Below is a small trained network, with its code and all its weights. Each question gives an input and a target symbol and asks what happens when units are switched off, that is, made to give their printed mean instead of their output.

import numpy as np


def w(rows, s, z=0):
    codes = np.array(rows[::2]) - 128.0
    scale = np.full(codes.shape[1], s)
    scale[-1] = z or s
    return codes * scale


def f(y):
    return y / 2 * (1 + np.tanh(0.7978845608 * (y + 0.044715 * y**3)))


def softmax(a):
    e = np.exp(a - a.max(-1, keepdims=True))
    return e / e.sum(-1, keepdims=True)


def log_softmax(a):
    a = a - a.max(-1, keepdims=True)
    return a - np.log(np.exp(a).sum(-1, keepdims=True))


def net(x, mask):
    ids = ['αβδζθξπστφψω'.index(c) for c in x.split()]
    T = len(ids)
    res = E[ids] + P[:T]
    r = res
    for j in range(3):
        rows = slice(2 * j, 2 * j + 2)
        q, k, v = (r @ M[0][rows].T for M in (Q, K, V))
        z = softmax(np.where(np.tri(T) > 0, q @ k.T / 2**0.5, -1e9)) @ v
        o = O[0][rows]
        res = res + np.where(mask[j], z, o[:, -1]) @ o[:, :-1]
    y = f(res @ A[0][:, :-1].T + A[0][:, -1])
    res = res + np.where(mask[3:19], y, B[0][:, -1]) @ B[0][:, :-1]
    return log_softmax(res[-1] @ U[:, :-1].T + U[:, -1])


Q, K, V, O, A, B = {}, {}, {}, {}, {}, {}
E = w([
[158,180,97,187,163,114,253,160,116,198],'α',
[138,62,118,109,74,75,124,150,109,168],'β',
[129,131,112,103,114,188,104,149,60,58],'δ',
[76,124,187,192,75,151,145,170,128,107],'ζ',
[84,40,53,57,139,144,71,78,176,71],'θ',
[134,172,133,97,133,67,157,148,97,139],'ξ',
[130,170,44,61,102,126,120,189,208,96],'π',
[77,134,178,127,92,92,110,117,31,202],'σ',
[85,98,179,133,121,98,186,46,149,85],'τ',
[168,107,111,152,131,80,103,140,143,62],'φ',
[154,81,229,148,166,102,89,132,60,122],'ψ',
[224,33,124,91,95,100,137,129,186,115],'ω',
],0.02)
P = w([
[130,204,140,189,15,144,32,2,159,158],'0',
[95,161,127,190,57,92,77,71,159,138],'1',
[97,142,120,174,77,97,81,111,149,126],'2',
[90,119,105,158,98,98,94,124,145,108],'3',
[95,105,97,141,104,112,110,146,138,97],'4',
[91,90,100,151,119,112,113,164,134,90],'5',
[103,77,101,144,134,123,125,171,129,75],'6',
[104,66,101,139,143,130,140,189,119,63],'7',
[103,53,94,134,151,142,157,188,121,48],'8',
[102,43,90,140,164,150,173,197,114,41],'9',
[115,52,99,136,141,118,155,184,136,59],'10',
],0.0083)
Q[0] = w([
[183,106,159,128,117,102,160,79,141,194],'H0',
[135,167,168,141,227,211,106,98,140,147],'H0',
[173,120,130,106,214,210,128,92,108,146],'H1',
[101,43,120,169,43,88,124,137,89,75],'H1',
[165,72,118,130,96,119,60,127,92,137],'H2',
[163,197,141,147,178,254,89,83,114,166],'H2',
],0.01)
K[0] = w([
[133,85,127,102,152,39,167,105,130,173],'H0',
[189,193,112,98,60,72,81,75,161,188],'H0',
[126,227,167,132,54,100,84,69,161,148],'H1',
[178,157,44,193,187,99,253,183,133,164],'H1',
[111,64,173,94,144,207,133,189,77,72],'H2',
[162,150,67,114,2,30,4,123,146,156],'H2',
],0.0094)
V[0] = w([
[177,124,145,79,141,65,73,33,145,180],'H0',
[187,103,143,148,66,83,147,117,150,148],'H0',
[111,113,72,103,123,91,102,173,43,126],'H1',
[183,172,65,180,254,183,203,116,127,159],'H1',
[66,154,211,67,126,60,157,153,190,71],'H2',
[92,131,132,117,156,120,235,57,184,132],'H2',
],0.0068)
O[0] = w([
[79,100,80,116,216,1,126,143,116,113,2],'H0',
[194,90,109,147,79,40,112,104,164,169,154],'H0',
[126,153,100,99,72,55,163,134,68,92,167],'H1',
[145,134,39,168,172,119,72,122,120,191,20],'H1',
[90,122,91,252,190,163,249,51,190,182,197],'H2',
[133,110,129,80,100,140,113,34,101,92,146],'H2',
],0.0082,0.0043)
A[0] = w([
[72,197,131,163,84,178,73,150,70,150,254],'N0',
[81,233,153,176,130,61,174,103,122,188,80],'N1',
[191,185,157,92,107,115,133,120,81,55,247],'N2',
[157,150,98,34,194,103,31,175,88,138,183],'N3',
[96,164,169,175,47,136,135,197,185,81,151],'N4',
[94,225,184,142,78,126,171,97,103,142,111],'N5',
[73,99,199,110,103,101,107,93,114,116,19],'N6',
[102,80,70,87,114,166,71,92,132,163,152],'N7',
[126,128,98,178,201,171,103,195,183,169,86],'N8',
[132,105,111,198,117,130,102,169,195,75,148],'N9',
[123,119,202,126,141,39,144,83,108,181,135],'N10',
[114,117,113,255,140,94,117,118,180,138,145],'N11',
[131,132,82,133,104,142,164,157,236,145,69],'N12',
[125,92,125,134,75,90,140,74,176,127,131],'N13',
[125,89,77,97,165,177,103,145,149,94,135],'N14',
[108,91,226,177,148,119,85,56,102,136,32],'N15',
],0.0088,0.003)
B[0] = w([
[162,102,142,66,117,95,94,160,199,76,203],'N0',
[164,164,126,47,142,198,194,135,104,141,166],'N1',
[132,105,63,143,132,144,28,61,95,157,188],'N2',
[183,179,78,124,164,148,255,200,153,209,152],'N3',
[171,174,113,197,137,82,125,47,110,160,255],'N4',
[163,95,92,84,119,158,106,226,153,198,204],'N5',
[38,82,156,169,96,192,165,176,85,79,176],'N6',
[109,160,174,79,130,76,178,93,87,66,168],'N7',
[49,11,127,117,20,124,65,138,147,158,145],'N8',
[75,121,166,69,150,92,128,70,100,194,187],'N9',
[184,106,41,145,141,150,160,142,128,74,191],'N10',
[144,141,97,82,152,196,132,78,64,158,180],'N11',
[59,147,124,144,167,86,38,151,179,49,163],'N12',
[123,136,190,175,122,119,200,117,152,116,214],'N13',
[147,178,160,148,134,116,158,213,56,156,162],'N14',
[65,116,112,183,165,193,93,182,151,149,169],'N15',
],0.0071,0.011)
U = w([
[169,178,86,77,159,103,190,148,130,188,235],'α',
[182,65,169,91,187,85,120,159,209,139,155],'β',
[85,92,95,67,97,130,123,254,174,152,117],'δ',
[113,64,93,48,69,156,46,100,142,142,151],'ζ',
[119,128,95,167,49,61,150,161,86,124,31],'θ',
[123,124,134,198,207,88,106,203,103,135,142],'ξ',
[128,163,201,137,122,128,125,158,140,201,190],'π',
[69,175,57,145,133,81,115,169,196,135,140],'σ',
[104,146,105,145,176,81,108,36,52,172,152],'τ',
[110,106,96,117,132,158,149,121,143,131,3],'φ',
[94,93,45,121,158,100,104,158,154,209,28],'ψ',
[74,159,217,59,148,83,148,157,82,139,152],'ω',
],0.0062,0.0032)

Each question gives the input, a string of symbols that net reads in full, and the target symbol t.
The units are the heads (2 rows each of Q, K, V and O) and the neurons (one row each of A and B). Each row of codes is followed by its name. A weight is (code - 128) times the scale printed after its matrix; where a second scale follows, it is the last column's (O, A, B and U).
mask holds one flag per unit, heads first, then neurons. A switched-off unit (its flag False) gives its mean, the last column of its rows in O or B, instead of its output. The means were averaged over made-up inputs and are rounded, as every weight is.
A unit's drop is (log p(t) with every unit on - log p(t) with that unit switched off) / (log p(t) with every unit on - log p(t) with every unit switched off).
The circuit of an input: a set's keep is (log p(t) with only the set's units on - log p(t) with every unit switched off) / (log p(t) with every unit on - log p(t) with every unit switched off). Starting from the 12 units with the biggest drops (on a tie, the unit counted first), units are removed one at a time, each time the one whose removal leaves the highest keep (on an exact tie, the one counted first), for as long as the keep stays at least 0.8.
circuit, biggest first: the units of the circuit, biggest drop first
most important unit: the unit with the biggest drop
k most important neurons: the k neurons with the biggest drops, biggest first
heads that matter: for each layer, one digit per head in row order, 1 if its drop is at least 0.15 and else 0, layers parted by /
input β ψ ξ δ β ω α ω, target α: circuit, biggest first : (H1; H2; N3)
input β ξ δ ψ π, target σ: circuit, biggest first : (N12; N4)
input α δ ξ θ, target δ: most important unit : N8
input φ ζ δ τ ζ α β φ, target α: circuit, biggest first : (H1; H2; N3)
input φ β π α β ξ σ ω, target α: circuit, biggest first : (H1; H2; N3; N7)
input τ δ α φ β θ, target α: circuit, biggest first : (N3; H1; N7)
input θ ψ α δ θ, target δ: 2 most important neurons : (N8; N4)
input β π τ δ, target ζ: circuit, biggest first : (N2; N0; H0)
input β α θ, target α: circuit, biggest first : (N3; H1; H2; N7)
input ζ α θ ω ξ β ζ π, target ζ: circuit, biggest first : (H2; N2)
input τ ξ α ζ φ, target ζ: circuit, biggest first : (N8; H1; N11)
input α π τ τ φ ψ β, target ψ: heads that matter : 111
input θ δ φ, target τ: heads that matter : 000
input β ω ξ ω π σ ξ δ α δ ω, target δ: heads that matter : 111
input β φ τ ζ τ ζ α τ ξ β, target τ: 2 most important neurons : (N7; N5)
input β β ω β ω θ α φ ζ ω σ, target ζ: heads that matter : 110
input σ β β β β π ζ ψ ζ β δ, target ζ: circuit, biggest first : (N2; H0)
input ξ ξ ζ σ δ ξ ζ ω π π, target σ: circuit, biggest first : (N12; H2)
input σ τ φ π α β ζ ω, target ζ: most important unit : H1
input φ θ α τ ξ ξ θ β, target τ: circuit, biggest first : (H1; H2; N7)
input ξ α π, target α: circuit, biggest first : (H2; N3; H1)
input ω π ω ζ β θ, target ω: 2 most important neurons : (N7; N14)
input θ α τ ω ζ β, target ζ: 2 most important neurons : (N8; N4)
input ω ξ π β ζ σ, target δ: most important unit : N5
input β δ β θ φ α π, target α: 3 most important neurons : (N3; N14; N6)
